[  9.9  -3.5  -2.5  -5.4  21.8   0.6   0.3 -19.5 -23.2  13.9  37.1 -14.1
  -0.4 -17.9  17.6  -0.9  10.4  -0.8  -2.0  -8.2  29.1 -14.8   0.0 -15.0
  41.4  16.4 -32.6   8.2  10.2  -4.4  -2.1   0.8  12.0   2.2  -6.0  -8.1
   9.2   6.9  16.0   6.8 -11.3   7.2   6.9 -31.4 -14.1   1.9  -1.9  -7.8
  -0.6  -1.5  -8.9  20.5   0.6 -22.3  14.3  -2.1  17.0   3.1  -4.8 -23.4
  -1.8  47.4 -14.3  -6.5  14.6  -6.8   0.8   0.0 -46.0  60.0   9.2   9.7
 -10.8  -7.1 -24.1 -21.0 -10.0  13.6 -11.8 -33.2   0.0  -2.6  -5.1 -24.0
  11.4  -1.7   7.8  -6.6   2.2 -12.9] : [71]
[  6.4  20.9   4.7  -5.7  -0.9 -34.3 -28.5  27.4 -23.7 -11.1  16.5  15.6
   2.1  -2.1   0.9  -0.8 -13.6  39.2  -3.0 -19.4 -15.6 -42.9   4.8   2.8
   0.5  20.5  10.8 -15.8   9.1   5.0  -0.1  16.1 -29.6 -11.2   1.3 -10.8
  -4.7   3.6  28.3   4.6  -2.3  -8.3   5.7   0.0 -20.2   1.9   4.3  -1.1
   1.7  -0.1   2.2  -3.6 -28.5  -7.2 -40.2  -8.3  -2.9  -8.7   0.2 -11.3
  -0.5 -19.7  -8.3 -38.6  -9.8   1.3 -17.1  14.3 -61.3  32.5  25.3  -7.2
  -0.8 -16.4  -9.7 -29.8  -7.1   6.7  14.0  -1.9   4.3   1.2 -11.9 -14.9
   1.6 -19.3  -1.5  10.1   8.3  31.8] : [71]
[  8.5 -14.1  -1.5 -12.3  21.3  19.2  -6.1  -6.2   3.8  12.9  44.4 -18.0
   9.8   6.8  29.1   1.5   1.0 -20.6  -1.2  -2.0   7.0  43.5   1.3 -13.2
  19.7   5.2 -19.7 -22.3   3.6  -0.7   4.2   2.0  28.4   7.6  -5.7  -3.4
  21.2  -7.2  15.5   9.1 -21.9   8.7  12.7  -2.7  -9.5  -7.4 -33.0  -2.2
  -4.2   9.4   3.1  16.3  14.9 -21.4  24.1  -1.4  12.9  12.1   4.1 -13.9
   0.8  47.8   3.8  -2.3  14.8   0.6   7.4  12.8  30.1  22.3  10.1  18.4
   9.3   7.6 -34.9  11.9  16.9 -10.4 -35.2 -29.9  -3.5  -7.5 -11.4  -4.3
  -0.3   6.9  -0.9   1.3   4.7 -18.4] : [69]
[ 13.3 -18.9   1.1 -11.8  12.4   2.9 -13.5  -7.0   6.7  11.3  54.7 -18.8
  19.8   8.1  28.1   0.2   6.5  -7.4  -0.2  -1.5   4.6  44.6  -4.3 -17.3
  14.1   6.3 -28.8 -11.3   5.6  -1.8   6.3   2.6  22.9   6.9  -8.0 -19.3
  18.8  -6.5  14.9   8.4 -20.4   7.5   9.5 -11.7  -7.6  -5.8 -30.8  -3.4
  -9.4   8.2   3.7  16.1  21.3 -21.9  26.6   1.0  17.5  12.6   2.7 -16.6
   1.4  59.7  -1.2   5.4  17.7   4.2   3.2   4.3   3.8  28.3  14.7  17.9
   9.6   4.3 -36.9  22.9   8.4 -12.1 -25.5 -28.2  -3.7  -3.7 -10.1  -7.0
  -4.1   9.2   1.9   0.4   8.2  -9.6] : [69]
[  5.8   3.3   5.0   6.8  -3.3  -6.1 -16.2  16.2  30.8 -11.0   4.6  -8.7
  23.6  23.5  -4.8   1.5   3.0  24.6  -4.5   3.4 -32.0  15.4   3.4 -12.3
 -21.2  -5.8  11.2   8.8  -1.6   3.8   6.7   8.5 -10.0  -1.2  -6.9   3.7
   6.7  -3.5  -0.4 -17.9  -2.5  -7.1  -4.1  13.5   1.0   5.1  10.6  -0.3
   0.7   0.9   4.5 -16.8   7.0  12.4  -9.8  -0.1   0.7  -3.1   5.9  10.4
   3.3 -21.2   0.7  14.4   3.4  10.5  -9.5   0.7   9.7   5.1  24.8   7.6
  15.7  -5.4 -17.1  24.3   8.0 -19.6  13.2   8.3  -1.1   4.7 -10.3   7.3
  -4.6  -5.1  -3.9   7.2  11.7   9.5] : [69]
[  0.1  -9.0  -2.1  -8.5 -11.6 -13.8 -23.6  -4.9  15.9  -2.0  32.0 -17.9
  34.5   5.4   9.3   6.5   4.3  45.1 -17.9  -3.6  -6.1   7.6   6.1  -7.9
   4.9  15.0  -9.8 -20.0   9.3   1.8   4.6  29.6   0.4 -13.2 -10.4   6.7
  13.0   2.4  17.5 -23.8 -19.8   0.6   2.9  -4.4 -10.3   6.6 -28.0 -15.2
 -12.0  -4.6   9.7   4.7   3.1  -1.6   3.5  -9.2   8.2  -5.9   6.0 -16.0
  -1.4  20.8   0.3  -6.9  19.6   1.9 -19.7   9.3  -5.3  64.7  36.8  16.8
  15.6 -19.3 -29.6  -9.4   5.1  -2.1   4.4 -18.9   1.9  -2.3 -15.2  -2.2
  19.8  -4.9  -2.3  21.0  10.8   6.9] : [69]
[ 13.4  13.5   5.7 -13.6  25.9 -10.7 -14.6  11.8 -51.6   5.7  26.9  -2.4
 -18.2 -17.3  15.2 -11.0 -16.0 -23.8  10.5 -23.9  20.5 -37.0   1.3  -5.2
  30.3  20.9  -6.6 -17.1   5.7  -1.1   0.0 -16.8 -17.8   6.8   5.9 -32.3
  -4.1  -0.6  22.9  -5.7   0.2  -0.2  -9.0 -16.1 -30.1 -12.6   7.1   0.7
  -0.8   9.9   0.0  21.7 -23.8 -29.9 -21.1  -0.8   4.4   4.4  -5.1 -16.7
  -3.2  10.4  -8.4 -49.0 -13.8  -7.0  12.2   5.6 -58.4   8.9   3.1 -12.0
 -17.0   0.3  -2.7 -21.1  -6.4   8.0 -13.1 -31.6   1.0   0.9  -7.6 -24.3
  -7.1  -8.2   3.5  -9.2  -0.4   3.5] : [71]
[ -1.2 -51.5  -4.2  -4.6   6.0  12.3 -16.3   8.0  26.5   4.0  39.8 -14.0
  27.1  24.0  26.4  10.4  -1.7  23.8 -15.1   3.8 -27.8  31.6   9.5 -16.2
  -3.8   6.1  -3.2 -33.4   7.4   6.3   3.6  37.4  15.6  -4.2  -9.3  16.9
  28.8  -5.8  17.7  13.2 -23.1   4.8  19.5   9.7 -10.0   6.5 -39.1  -7.0
  -3.6   1.5   7.7  -1.7   3.5  -3.5   0.7  -8.5   8.9   5.7   9.3 -12.5
   3.1  21.2   4.1  14.8  17.6   6.3  -9.8   8.4  35.4  46.1  25.5  26.7
  16.9  -7.5 -33.1   3.0  24.6  -6.6 -18.1 -32.0  -2.0  -3.1 -21.9   2.1
  14.2  -1.8  -7.6  33.2   9.0  -9.2] : [69]
[-15.3 -11.1 -12.1   0.6  18.8  22.2   6.8  29.3  31.2   2.5   9.7   4.9
  -4.9  24.5  15.7  11.6 -18.1 -11.7  -9.9   9.1 -16.8  -8.5  18.4 -11.8
 -21.4  -1.7  21.2 -39.0  -0.1   7.4  -6.9  37.5   4.2  -3.2   1.1  71.7
   2.6  -4.8   2.8  -2.8   3.2   2.3   3.5  34.8  -8.5  14.1  -2.9  12.6
  12.9  -0.4  -4.7 -10.9 -33.2   7.3 -39.5  -7.0 -18.0   6.3   5.9   9.5
   5.0 -44.6   0.4 -11.8 -12.5   8.9   4.3   6.6  67.6 -13.4   8.2   9.2
   0.5   2.6  12.3 -49.4  35.6   2.2 -21.5 -22.5  -0.4  -8.1 -14.5   6.7
  10.9  -8.2 -13.3  36.5  -7.5  14.5] : [71]
[ -1.9  -3.8  -0.1  -3.1  20.4   1.3 -10.5  34.2   6.6  -0.3 -17.3   7.4
  -5.3  11.5  15.2  -0.1 -21.7 -18.8  -2.1  -8.0  -9.1  -4.4  15.8  -3.9
 -21.5   6.5  22.7 -38.3  -3.1   5.9   0.0  15.1 -14.1   0.7   6.3  11.5
  -1.7  -9.3   7.9  15.8  -0.7  -0.8  -0.7  26.0 -18.4  -3.9   0.1   9.1
   5.7   8.5   2.5  -2.3 -23.2   0.7 -37.9  -2.8 -19.6   5.6   5.3   6.8
   3.1 -42.7   1.5 -13.1 -15.0   4.4   6.9  15.2  23.6 -21.6   4.2  -0.8
   4.6   5.5  -1.6 -33.3  21.4  -5.4 -13.4  -7.3  -0.1  -1.2 -13.5   3.2
  -3.9  -7.4  -6.6  15.9  -0.5  17.6] : [71]
[  2.9  -7.6  -0.4  20.5  38.7 -21.9  -4.6  41.1   0.5  -5.6 -20.2  25.9
 -40.4  11.5 -11.0   6.6 -10.5  -3.1   0.9   5.0  -2.0 -24.6  15.0 -24.1
  -4.6  14.8  12.3   3.9   4.5   6.4  -4.8  20.9 -20.6   5.6   0.2   2.5
   8.2   0.4  14.6 -30.4  15.1  -4.1  -6.8   8.2  -7.8  13.4  13.0  11.6
  12.7  -5.1  -5.5  -5.0 -13.0  -2.2 -32.7  -7.0   0.5   2.4   0.0 -15.1
  10.3 -46.3 -11.1 -25.6  -8.5   4.4   2.2  -2.7 -46.2 -21.4   2.2   8.4
  -9.6   0.6   2.1 -23.7   4.7   1.3   0.0 -23.0  -2.6  13.7 -11.5 -18.9
  -9.1 -21.0  -1.0   3.3  -2.5  23.0] : [71]
[  4.6 -15.1  -0.7 -18.4  -2.9  18.0  -9.3 -20.2   4.5   7.7  47.0 -23.7
  29.7  -4.5  21.4  -0.4   6.6   1.3  -4.2  -2.5  -4.5  26.7  -3.4  -2.2
  10.6   4.2 -20.7 -15.8   2.7  -2.2   6.1   0.3  18.4  -2.4  -8.3  -4.7
  12.5  -1.2   9.1   3.9 -27.8   4.5  13.0 -12.0  -9.2  -5.5 -34.5 -12.9
 -11.4   5.5   5.0  12.2   8.8 -12.6  21.0  -0.1   6.8   3.2   2.7  -2.9
  -4.1  44.9   1.6  27.2  17.4   1.1  -2.7   3.1  14.0  55.7  16.2  10.6
   9.4  -6.3 -32.8  12.1   7.3  -4.3 -14.6 -15.4  -0.2  -9.8  -6.0  -1.1
  10.5   7.5  -0.4   6.2   8.3 -14.1] : [69]
[  6.7 -12.6  -2.0 -20.7  -1.3  21.0 -15.9 -18.2  -3.4   9.8  58.5 -26.5
  32.5   8.8  31.5  -3.9   4.8  14.4  -1.9  -7.2   9.6  21.1   0.4  -2.0
  10.0  17.3 -16.9 -23.1   5.7  -2.0   6.5   5.1  18.9  -6.6  -5.3   0.2
   8.2  -0.9  15.1  15.6 -28.1   4.4  11.6 -17.2 -21.4  -5.9 -33.9 -13.2
 -20.3   8.9   0.4  13.9 -13.2 -18.2   5.5   0.7   6.6   1.1   0.4  -6.7
  -7.2  50.8  -6.5  -0.8  14.7  -7.3 -13.5  10.9  -1.0  67.2  27.4   7.6
   9.7 -11.7 -38.7  -4.5   2.7   4.3 -13.0 -19.6   2.1 -14.0 -10.3  -2.7
  11.3   5.1  -1.6  19.4  12.4 -16.9] : [69]
[  9.9  27.9   2.2 -10.5   8.9 -16.0 -19.2  17.1 -32.7  -4.3  14.8   7.2
   2.6 -19.5   3.0  -7.7  -9.4  23.6   2.1 -23.3   6.0 -39.2   5.8   8.0
   4.3  21.3   1.6  -4.7   6.1   2.1   1.0   4.5 -19.7  -8.2   1.6 -13.7
  -7.4   3.5  15.5   0.3  -6.8  -5.4  -5.7 -11.0 -26.2  -1.5   3.7  -4.6
   3.9   2.8   1.5   5.8 -33.2 -11.2 -40.7  -1.5  -7.2  -6.8  -1.9  -4.1
  -3.4 -25.5 -13.6 -34.8  -8.7  -2.3  -7.4  12.4 -54.2  39.8  26.2  -8.7
  -8.1 -13.1 -11.9 -33.7  -9.0   9.2   8.5  -0.8   5.4   0.8  -8.8 -15.6
   0.6 -14.2   0.1  13.9   7.6  18.2] : [71]
[  5.1  17.8   3.8  -8.1   2.3 -10.4 -15.1   7.7 -43.2  -4.1   6.9   6.8
  -9.9 -14.6  -3.5  -6.4 -12.9  11.4   4.8 -22.2   4.0 -45.8   1.5   9.9
   8.1  16.2  -0.5 -14.0   4.3  -1.7  -1.8  -6.0 -21.4  -6.6   3.3 -11.8
 -14.6   2.7  10.4   1.6  -1.4  -5.4 -17.6  -7.8 -25.3  -5.7  11.5  -5.7
  10.2   1.4   1.5   6.3 -25.6 -10.5 -28.0  -3.3  -8.3  -6.9  -4.0  -2.3
  -3.6 -10.7  -9.0 -40.7 -12.6  -0.8  -3.7   9.9 -40.5  11.0   9.9 -16.4
 -10.2 -10.8   2.1 -41.8  -8.9  10.6  10.4   3.3   4.5  -2.8  -3.9  -9.9
   3.3 -10.4   0.3  -0.3  -0.8   8.7] : [71]
[  2.8 -20.9  -1.6  -4.3  -1.1  20.8  -5.2 -14.6  20.5   8.8  30.4 -21.1
  37.0  14.2   8.8  -0.1   4.1 -11.3   2.5   4.5 -13.0  74.6  -0.7  -4.5
  -9.0 -10.5  -5.5 -19.2   2.3  -1.3   6.5   3.8  26.0   0.5  -2.1   6.0
  13.3  -9.6   1.3  29.0 -17.5   6.4   4.8   5.9  -2.8  -5.6 -41.2  -1.5
 -12.1   8.5   3.6   8.9   6.5   0.3  13.4   3.6   4.9   8.0   7.3   4.7
  -0.7  26.3   5.7  12.8  16.5   3.4   5.4   3.3  57.8   3.6   9.2  15.7
  13.1   4.4 -24.2  19.7  18.3  -9.9 -22.7  -7.8  -2.4  -4.7  -6.8  11.2
  -1.2  11.9  -4.6  14.1   7.2 -16.8] : [69]
[ -1.3  12.6   1.9 -11.8 -14.3  -6.2 -20.5  13.2 -14.7  -6.2   6.1   0.6
  15.3   0.3  10.9  -2.2  -4.6  17.4   0.8 -10.1  -3.5 -28.1   3.0   9.8
  -9.0   6.8   7.1 -27.1  -0.9   2.6   1.5   5.6 -12.9 -10.2   4.7  -0.7
  -8.8  -2.2   9.8   3.5  -9.5  -4.7 -19.0   8.7 -13.6  -7.8  -8.7  -6.0
  -8.4   3.6  10.9  -0.6 -11.8  -2.0 -22.0  -4.7  -7.4  -4.9   4.0   5.4
  -3.8  -7.1  -2.0 -19.6  -6.6  -0.1 -14.5   6.5  11.0  18.6  16.9  -7.2
   6.3  -7.0  -6.1 -14.4   3.9   1.8   5.2   4.2   4.4  -3.6  -9.9   0.2
   6.6  -5.4  -4.5  12.9   4.2  12.1] : [69]
